Below is a small trained network, with its code and all its weights. Each question gives an input and a class and asks what happens when units are switched off, that is, made to give their printed mean instead of their output.

import numpy as np


def w(rows, s, z=0):
    codes = np.array(rows[::2]) - 128.0
    scale = np.full(codes.shape[1], s)
    scale[-1] = z or s
    return codes * scale


def norm(h):
    return h / np.sqrt((h * h).mean(-1, keepdims=True) + 1e-5)


def f(y):
    return y / 2 * (1 + np.tanh(0.7978845608 * (y + 0.044715 * y**3)))


def log_softmax(a):
    a = a - a.max(-1, keepdims=True)
    return a - np.log(np.exp(a).sum(-1, keepdims=True))


def net(x, mask):
    res = np.array(x, float).reshape(1, 8) / 4 @ E
    u = 0
    for l in range(3):
        y = f(norm(res) @ A[l][:, :-1].T + A[l][:, -1])
        res = res + np.where(mask[u : u + 5], y, B[l][:, -1]) @ B[l][:, :-1]
        u += 5
    return log_softmax(norm(res)[-1] @ U[:, :-1].T + U[:, -1])


A, B = {}, {}
E = w([
[144,85,89,152,110,212,109,46,59,75,102],'x0',
[157,140,179,132,106,154,110,165,170,31,135],'x1',
[192,155,148,128,101,158,158,93,118,193,186],'x2',
[46,113,119,164,217,51,139,156,94,206,68],'x3',
[153,92,165,119,123,164,109,81,40,181,95],'x4',
[128,84,217,120,118,134,54,86,130,167,65],'x5',
[103,113,2,77,60,116,92,177,190,67,154],'x6',
[222,163,234,167,45,177,76,173,58,32,103],'x7',
],0.0027)
A[0] = w([
[68,94,34,117,104,135,162,110,149,166,164,87],'0.n0',
[78,131,162,171,253,119,140,105,57,175,100,33],'0.n1',
[180,131,163,163,127,136,66,180,115,160,139,96],'0.n2',
[113,82,186,154,144,152,64,90,98,146,85,24],'0.n3',
[212,133,118,131,62,206,129,100,120,6,167,2],'0.n4',
],0.0037,0.0026)
B[0] = w([
[151,187,75,110,166,119,99,152,76,174,133,210],'0.n0',
[89,117,148,216,106,154,252,80,105,108,85,179],'0.n1',
[151,168,124,104,110,90,144,80,129,125,131,138],'0.n2',
[122,54,128,92,136,118,161,94,131,172,92,135],'0.n3',
[65,110,127,239,159,255,134,86,72,93,183,250],'0.n4',
],0.0045,0.0021)
A[1] = w([
[66,72,129,108,140,185,94,116,125,167,87,157],'1.n0',
[217,121,159,155,88,209,139,125,110,29,168,10],'1.n1',
[217,186,231,135,98,109,145,160,147,152,153,5],'1.n2',
[203,204,239,118,87,100,144,145,140,141,168,15],'1.n3',
[96,129,111,110,126,88,108,214,218,1,119,66],'1.n4',
],0.0044,0.0024)
B[1] = w([
[184,156,187,124,98,105,154,153,151,74,155,179],'1.n0',
[94,203,110,156,103,249,132,32,87,90,190,251],'1.n1',
[166,193,127,143,62,105,103,174,97,253,146,158],'1.n2',
[163,194,149,148,79,107,70,187,109,222,191,168],'1.n3',
[9,120,158,136,165,83,88,189,185,43,108,248],'1.n4',
],0.0045,0.0029)
A[2] = w([
[238,116,148,117,115,183,140,59,65,197,111,98],'2.n0',
[144,112,11,104,87,94,64,184,33,100,96,80],'2.n1',
[98,106,33,72,197,119,159,111,209,203,226,3],'2.n2',
[129,118,3,83,173,102,175,131,223,208,206,8],'2.n3',
[187,38,219,50,54,145,52,97,131,130,65,43],'2.n4',
],0.004,0.0023)
B[2] = w([
[77,97,102,141,131,57,134,201,204,60,111,247],'2.n0',
[218,49,62,134,150,181,130,238,90,192,127,159],'2.n1',
[169,236,141,30,134,157,156,25,143,87,88,231],'2.n2',
[140,196,118,2,113,194,143,38,159,118,109,253],'2.n3',
[254,56,77,90,147,60,48,23,195,77,192,145],'2.n4',
],0.0048,0.0021)
U = w([
[126,146,149,194,69,254,105,91,83,48,201,205],'0',
[30,127,119,123,162,63,95,239,209,55,124,118],'1',
[122,208,74,5,155,144,171,52,162,146,114,144],'2',
[179,61,46,104,137,163,113,225,65,170,111,4],'3',
[182,184,184,150,63,90,92,196,122,251,188,109],'4',
[216,29,162,111,111,65,63,68,150,98,117,108],'5',
[96,72,186,200,178,71,238,101,79,189,41,145],'6',
],0.011,0.002)

Each question gives the input, the list of numbers given to net, and the class t.
The units are the neurons (one row each of A and B). Each row of codes is followed by its name. A weight is (code - 128) times the scale printed after its matrix; where a second scale follows, it is the last column's (A, B and U).
mask holds one flag per neuron, layer by layer. A switched-off neuron (its flag False) gives its mean, the last column of its row in B, instead of its output. The means were averaged over made-up inputs and are rounded, as every weight is.
A unit's drop is (log p(t) with every unit on - log p(t) with that unit switched off) / (log p(t) with every unit on - log p(t) with every unit switched off).
The circuit of an input: a set's keep is (log p(t) with only the set's units on - log p(t) with every unit switched off) / (log p(t) with every unit on - log p(t) with every unit switched off). Starting from the 12 units with the biggest drops (on a tie, the unit counted first), units are removed one at a time, each time the one whose removal leaves the highest keep (on an exact tie, the one counted first), for as long as the keep stays at least 0.8.
units of the circuit, in order: the units of the circuit, biggest drop first
k most important neurons: the k neurons with the biggest drops, biggest first
top k neurons in layer l: the k neurons of layer l with the biggest drops, biggest first
drop when u is switched off: that unit's drop, to one decimal
input [0,5,-5,6,-1,5,1,7], class 5: most important neuron => (2.n4)
input [6,4,-6,4,8,-1,-3,4], class 5: 3 most important neurons => (2.n4; 0.n3; 0.n4)
input [8,0,-7,6,-7,6,-1,-1], class 6: top 2 neurons in layer 0 => (0.n1; 0.n3)
input [-1,-1,3,1,-1,-8,-7,-1], class 6: units of the circuit, in order => (0.n1; 1.n1)
input [-6,4,-5,-4,2,6,-3,0], class 4: 2 most important neurons => (1.n3; 1.n2)
input [-8,8,4,-2,3,7,-4,8], class 4: top 2 neurons in layer 1 => (1.n2; 1.n3)
input [-2,4,-2,-2,-7,-8,0,-7], class 2: 2 most important neurons => (2.n3; 2.n2)
input [7,6,-8,7,7,3,3,-1], class 5: 2 most important neurons => (2.n4; 1.n0)
input [-4,0,-5,1,-4,-1,4,-7], class 2: 4 most important neurons => (2.n3; 2.n2; 0.n0; 2.n0)
input [-7,4,5,6,-2,-3,-7,-8], class 2: 4 most important neurons => (2.n3; 2.n2; 1.n4; 0.n4)
input [-6,4,-5,1,6,-8,7,-6], class 2: 4 most important neurons => (2.n3; 0.n0; 2.n2; 2.n0)
input [1,7,7,5,5,-8,-2,-2], class 6: top 2 neurons in layer 0 => (0.n1; 0.n4)
input [8,-4,-7,6,-1,2,3,5], class 3: top 2 neurons in layer 2 => (2.n1; 2.n2)
input [4,-1,-3,-1,-3,0,-7,-6], class 6: units of the circuit, in order => (0.n1)
input [-6,8,1,4,3,-1,-6,0], class 4: 3 most important neurons => (1.n3; 1.n2; 0.n4)
input [-3,0,-5,-8,-5,-4,-7,-3], class 1: drop when 2.n2 is switched off => 0.0
input [2,5,-1,3,3,1,-2,-1], class 6: drop when 0.n1 is switched off => 1.9
input [-6,-1,-4,2,1,-8,-6,-6], class 2: drop when 1.n4 is switched off => 0.1
